Here is a tiny trained network, its code and every weight. The questions are about switching its units off for an input and a class, where a switched-off unit gives its printed mean instead of its output.

import numpy as np


def w(rows, s, z=0):
    codes = np.array(rows[::2]) - 128.0
    scale = np.full(codes.shape[1], s)
    scale[-1] = z or s
    return codes * scale


def f(y):
    return y / 2 * (1 + np.tanh(0.7978845608 * (y + 0.044715 * y**3)))


def log_softmax(a):
    a = a - a.max(-1, keepdims=True)
    return a - np.log(np.exp(a).sum(-1, keepdims=True))


def net(x, mask):
    res = np.array(x, float).reshape(1, 5) / 4 @ E
    y = f(res @ A[0][:, :-1].T + A[0][:, -1])
    res = res + np.where(mask, y, B[0][:, -1]) @ B[0][:, :-1]
    return log_softmax(res[-1] @ U[:, :-1].T + U[:, -1])


A, B = {}, {}
E = w([
[56,218,94,148,97,98,102,76,145,161,35,148],'x0',
[172,183,157,159,189,79,57,65,122,116,189,107],'x1',
[136,132,116,109,172,176,133,153,150,190,125,154],'x2',
[86,147,85,88,210,176,145,102,30,72,115,114],'x3',
[136,194,123,250,109,141,185,139,157,141,71,13],'x4',
],0.012)
A[0] = w([
[161,120,114,98,127,151,144,199,157,117,142,129,171],'N1',
[184,93,215,112,150,136,41,122,144,136,235,92,216],'N2',
[164,126,122,126,168,150,93,90,138,89,133,87,149],'N3',
[70,52,130,124,114,201,139,207,135,114,99,97,164],'N4',
[118,121,129,165,179,128,158,73,34,2,165,105,191],'N5',
[81,113,123,102,42,102,110,118,89,122,128,114,192],'N6',
[183,114,133,137,112,146,171,212,180,166,165,173,241],'N7',
[132,123,140,129,153,150,139,135,74,97,143,105,180],'N8',
[143,123,195,152,173,74,85,105,154,151,179,162,253],'N9',
[59,136,59,99,165,195,138,158,76,110,107,141,93],'N10',
[110,131,133,72,194,172,152,136,106,128,119,150,78],'N11',
[122,71,124,77,114,124,150,176,149,143,138,148,199],'N12',
[104,139,132,139,111,165,111,140,129,194,115,162,15],'N13',
[145,217,122,197,32,108,186,132,184,137,74,83,186],'N14',
[102,133,80,139,162,154,180,129,99,61,132,170,159],'N15',
[143,75,146,132,106,162,148,182,111,160,148,148,41],'N16',
[153,37,166,126,116,124,136,205,153,130,139,120,211],'N17',
[167,147,95,101,166,167,92,130,94,112,121,115,186],'N18',
[138,148,121,145,192,187,123,143,124,175,116,90,72],'N19',
[150,41,167,138,121,154,200,206,142,180,163,166,181],'N20',
],0.011,0.0029)
B[0] = w([
[116,170,90,90,133,91,167,121,53,81,151,113,168],'N1',
[196,91,139,56,127,172,100,180,113,78,77,203,220],'N2',
[121,163,109,125,113,111,121,139,121,148,155,121,158],'N3',
[163,175,72,134,134,165,127,143,119,64,150,68,204],'N4',
[127,158,101,83,107,19,97,160,95,214,191,166,213],'N5',
[149,86,138,62,134,142,105,133,190,112,106,205,168],'N6',
[112,189,45,37,73,137,203,130,84,141,152,138,194],'N7',
[104,158,135,99,156,126,139,126,122,126,176,213,166],'N8',
[178,111,102,52,100,168,87,180,187,28,66,138,191],'N9',
[87,67,175,158,181,152,239,128,61,189,122,111,199],'N10',
[144,103,193,118,169,133,149,153,115,166,150,145,176],'N11',
[166,167,90,55,126,139,110,55,92,74,125,126,190],'N12',
[95,104,119,180,137,119,167,91,140,165,155,70,150],'N13',
[154,89,115,217,61,163,147,224,167,143,36,31,251],'N14',
[69,139,140,100,207,136,164,130,86,146,185,142,176],'N15',
[168,158,48,102,99,102,136,80,110,131,108,70,171],'N16',
[97,148,95,2,75,109,122,144,110,201,164,174,197],'N17',
[54,107,122,98,150,119,121,214,123,160,145,155,164],'N18',
[166,106,100,115,149,138,56,165,141,98,136,168,160],'N19',
[98,170,65,50,93,128,111,136,92,86,136,95,213],'N20',
],0.0091,0.021)
U = w([
[136,144,146,171,133,171,106,127,146,78,76,75,131],'0',
[75,115,185,136,182,101,152,109,100,170,163,146,50],'1',
[122,71,162,102,124,104,96,4,140,79,129,175,63],'2',
[156,97,128,101,112,121,66,160,147,95,115,167,252],'3',
[117,192,72,92,133,108,117,91,92,104,169,136,186],'4',
[109,158,102,155,87,113,155,116,123,180,111,75,76],'5',
[123,100,130,94,129,182,168,150,91,129,113,118,121],'6',
],0.014,0.0024)

Each question gives the input, the list of numbers given to net, and the class t.
The units are the neurons (one row each of A and B). Each row of codes is followed by its name. A weight is (code - 128) times the scale printed after its matrix; where a second scale follows, it is the last column's (A, B and U).
mask holds one flag per neuron, in row order. A switched-off neuron (its flag False) gives its mean, the last column of its row in B, instead of its output. The means were averaged over made-up inputs and are rounded, as every weight is.
A unit's drop is (log p(t) with every unit on - log p(t) with that unit switched off) / (log p(t) with every unit on - log p(t) with every unit switched off).
The circuit of an input: a set's keep is (log p(t) with only the set's units on - log p(t) with every unit switched off) / (log p(t) with every unit on - log p(t) with every unit switched off). Starting from the 12 units with the biggest drops (on a tie, the unit counted first), units are removed one at a time, each time the one whose removal leaves the highest keep (on an exact tie, the one counted first), for as long as the keep stays at least 0.8.
units of the circuit, in order: the units of the circuit, biggest drop first
k most important neurons: the k neurons with the biggest drops, biggest first
drop when u is switched off: that unit's drop, to one decimal
input [8,-7,7,-5,-4], class 5: units of the circuit, in order => N13, N2
input [4,-5,2,-3,2], class 5: units of the circuit, in order => N2
input [0,4,-7,-2,5], class 0: units of the circuit, in order => N17, N14
input [6,-8,1,3,7], class 0: units of the circuit, in order => N5, N14
input [2,7,8,5,-5], class 3: 2 most important neurons => N9, N2
input [-8,3,-7,8,8], class 4: 2 most important neurons => N5, N10
input [7,-5,-3,-4,-4], class 3: 2 most important neurons => N6, N10
input [7,5,-4,2,5], class 5: 3 most important neurons => N2, N9, N5
input [2,7,3,-2,3], class 0: 2 most important neurons => N5, N17
input [8,3,-5,1,0], class 0: 2 most important neurons => N17, N7
input [-4,0,0,-3,6], class 5: drop when N14 is switched off => 0.1
input [6,-8,-8,3,3], class 0: drop when N14 is switched off => 0.3
input [-1,-2,-1,4,7], class 5: drop when N5 is switched off => 0.2
input [3,5,5,3,-8], class 3: units of the circuit, in order => N9
